Below is a small trained network, with its code and all its weights. Each question gives an input and a class and asks what happens when units are switched off, that is, made to give their printed mean instead of their output.

import numpy as np


def w(rows, s, z=0):
    codes = np.array(rows[::2]) - 128.0
    scale = np.full(codes.shape[1], s)
    scale[-1] = z or s
    return codes * scale


def norm(h):
    return h / np.sqrt((h * h).mean(-1, keepdims=True) + 1e-5)


def f(y):
    return y / 2 * (1 + np.tanh(0.7978845608 * (y + 0.044715 * y**3)))


def log_softmax(a):
    a = a - a.max(-1, keepdims=True)
    return a - np.log(np.exp(a).sum(-1, keepdims=True))


def net(x, mask):
    res = np.array(x, float).reshape(1, 6) / 4 @ E
    u = 0
    for l in range(4):
        y = f(norm(res) @ A[l][:, :-1].T + A[l][:, -1])
        res = res + np.where(mask[u : u + 7], y, B[l][:, -1]) @ B[l][:, :-1]
        u += 7
    return log_softmax(norm(res)[-1] @ U[:, :-1].T + U[:, -1])


A, B = {}, {}
E = w([
[148,216,24,84],'x0',
[151,131,120,94],'x1',
[47,160,92,99],'x2',
[197,186,64,178],'x3',
[155,169,151,254],'x4',
[153,100,108,144],'x5',
],0.0079)
A[0] = w([
[118,121,229,254,120],'L0N0',
[33,68,176,24,153],'L0N1',
[230,97,156,29,152],'L0N2',
[108,175,136,95,160],'L0N3',
[253,11,218,114,208],'L0N4',
[103,54,86,153,4],'L0N5',
[197,127,134,40,147],'L0N6',
],0.0072,0.0017)
B[0] = w([
[136,113,161,255,218],'L0N0',
[42,80,78,95,234],'L0N1',
[136,173,47,123,185],'L0N2',
[106,246,83,129,142],'L0N3',
[175,136,58,185,254],'L0N4',
[150,121,119,98,121],'L0N5',
[131,96,86,183,166],'L0N6',
],0.0076,0.0053)
A[1] = w([
[116,193,119,141,123],'L1N0',
[129,106,131,2,247],'L1N1',
[158,115,170,152,150],'L1N2',
[74,64,119,79,163],'L1N3',
[136,153,176,76,4],'L1N4',
[121,94,177,143,148],'L1N5',
[121,216,136,147,150],'L1N6',
],0.013,0.0015)
B[1] = w([
[152,138,200,6,186],'L1N0',
[87,152,145,205,254],'L1N1',
[128,110,106,188,172],'L1N2',
[64,192,130,101,248],'L1N3',
[129,145,164,154,101],'L1N4',
[193,167,108,127,163],'L1N5',
[129,136,170,86,205],'L1N6',
],0.012,0.0042)
A[2] = w([
[161,254,156,226,252],'L2N0',
[131,193,63,232,149],'L2N1',
[136,166,184,203,191],'L2N2',
[238,97,95,118,126],'L2N3',
[191,251,116,46,104],'L2N4',
[177,44,24,113,149],'L2N5',
[159,115,179,117,2],'L2N6',
],0.0082,0.0032)
B[2] = w([
[145,51,142,90,254],'L2N0',
[149,117,138,131,225],'L2N1',
[156,75,190,95,189],'L2N2',
[66,175,124,154,179],'L2N3',
[173,119,173,68,215],'L2N4',
[183,251,137,179,180],'L2N5',
[115,131,134,163,106],'L2N6',
],0.011,0.0056)
A[3] = w([
[56,59,170,192,137],'L3N0',
[54,19,113,61,145],'L3N1',
[152,203,91,149,69],'L3N2',
[150,232,61,254,132],'L3N3',
[246,93,208,174,207],'L3N4',
[54,112,57,165,191],'L3N5',
[184,15,223,191,250],'L3N6',
],0.0083,0.0022)
B[3] = w([
[51,135,106,159,178],'L3N0',
[99,176,64,124,168],'L3N1',
[149,191,159,126,143],'L3N2',
[125,129,133,168,195],'L3N3',
[65,70,166,176,252],'L3N4',
[93,139,129,161,175],'L3N5',
[124,2,118,167,254],'L3N6',
],0.0097,0.0066)
U = w([
[170,173,129,62,158],'0',
[190,79,193,81,3],'1',
[136,8,151,240,191],'2',
[206,189,99,221,92],'3',
[1,162,79,142,157],'4',
],0.013,0.0048)

Each question gives the input, the list of numbers given to net, and the class t.
The units are the neurons (one row each of A and B). Each row of codes is followed by its name. A weight is (code - 128) times the scale printed after its matrix; where a second scale follows, it is the last column's (A, B and U).
mask holds one flag per neuron, layer by layer. A switched-off neuron (its flag False) gives its mean, the last column of its row in B, instead of its output. The means were averaged over made-up inputs and are rounded, as every weight is.
A unit's drop is (log p(t) with every unit on - log p(t) with that unit switched off) / (log p(t) with every unit on - log p(t) with every unit switched off).
The circuit of an input: a set's keep is (log p(t) with only the set's units on - log p(t) with every unit switched off) / (log p(t) with every unit on - log p(t) with every unit switched off). Starting from the 12 units with the biggest drops (on a tie, the unit counted first), units are removed one at a time, each time the one whose removal leaves the highest keep (on an exact tie, the one counted first), for as long as the keep stays at least 0.8.
circuit, biggest first: the units of the circuit, biggest drop first
most important unit: the unit with the biggest drop
top k neurons: the k neurons with the biggest drops, biggest first
top k neurons in layer l: the k neurons of layer l with the biggest drops, biggest first
drop when u is switched off: that unit's drop, to one decimal
input [2,-6,-6,1,-8,-1], class 3: most important unit : L0N2
input [5,-3,-3,6,-8,5], class 3: top 3 neurons : [L2N5, L1N3, L0N6]
input [-7,8,4,8,-2,7], class 3: circuit, biggest first : [L2N5, L1N1]
input [7,3,-8,-5,4,1], class 3: top 2 neurons : [L1N1, L0N0]
input [3,-8,-3,3,-3,4], class 0: top 3 neurons in layer 0 : [L0N0, L0N1, L0N4]
input [7,7,-6,-4,-2,-5], class 0: top 2 neurons : [L0N2, L3N6]
input [2,2,-3,-5,-4,7], class 4: top 2 neurons : [L0N1, L1N3]
input [-5,5,3,1,-1,3], class 4: top 2 neurons : [L0N1, L1N3]
input [5,8,5,5,-6,0], class 0: top 2 neurons : [L2N4, L0N1]
input [-1,-5,-7,-3,-5,2], class 3: top 2 neurons : [L0N4, L2N5]
input [8,-8,8,5,-8,-4], class 0: top 2 neurons in layer 0 : [L0N1, L0N3]
input [-5,1,-5,5,-4,2], class 3: top 2 neurons in layer 0 : [L0N2, L0N4]
input [-7,2,-3,3,-6,2], class 3: drop when L2N5 is switched off : 0.2
input [6,1,-6,5,1,-8], class 1: most important unit : L2N4
input [8,4,-6,2,-6,5], class 3: drop when L0N6 is switched off : 0.4
input [-5,2,7,-3,3,-6], class 4: drop when L0N1 is switched off : 0.4
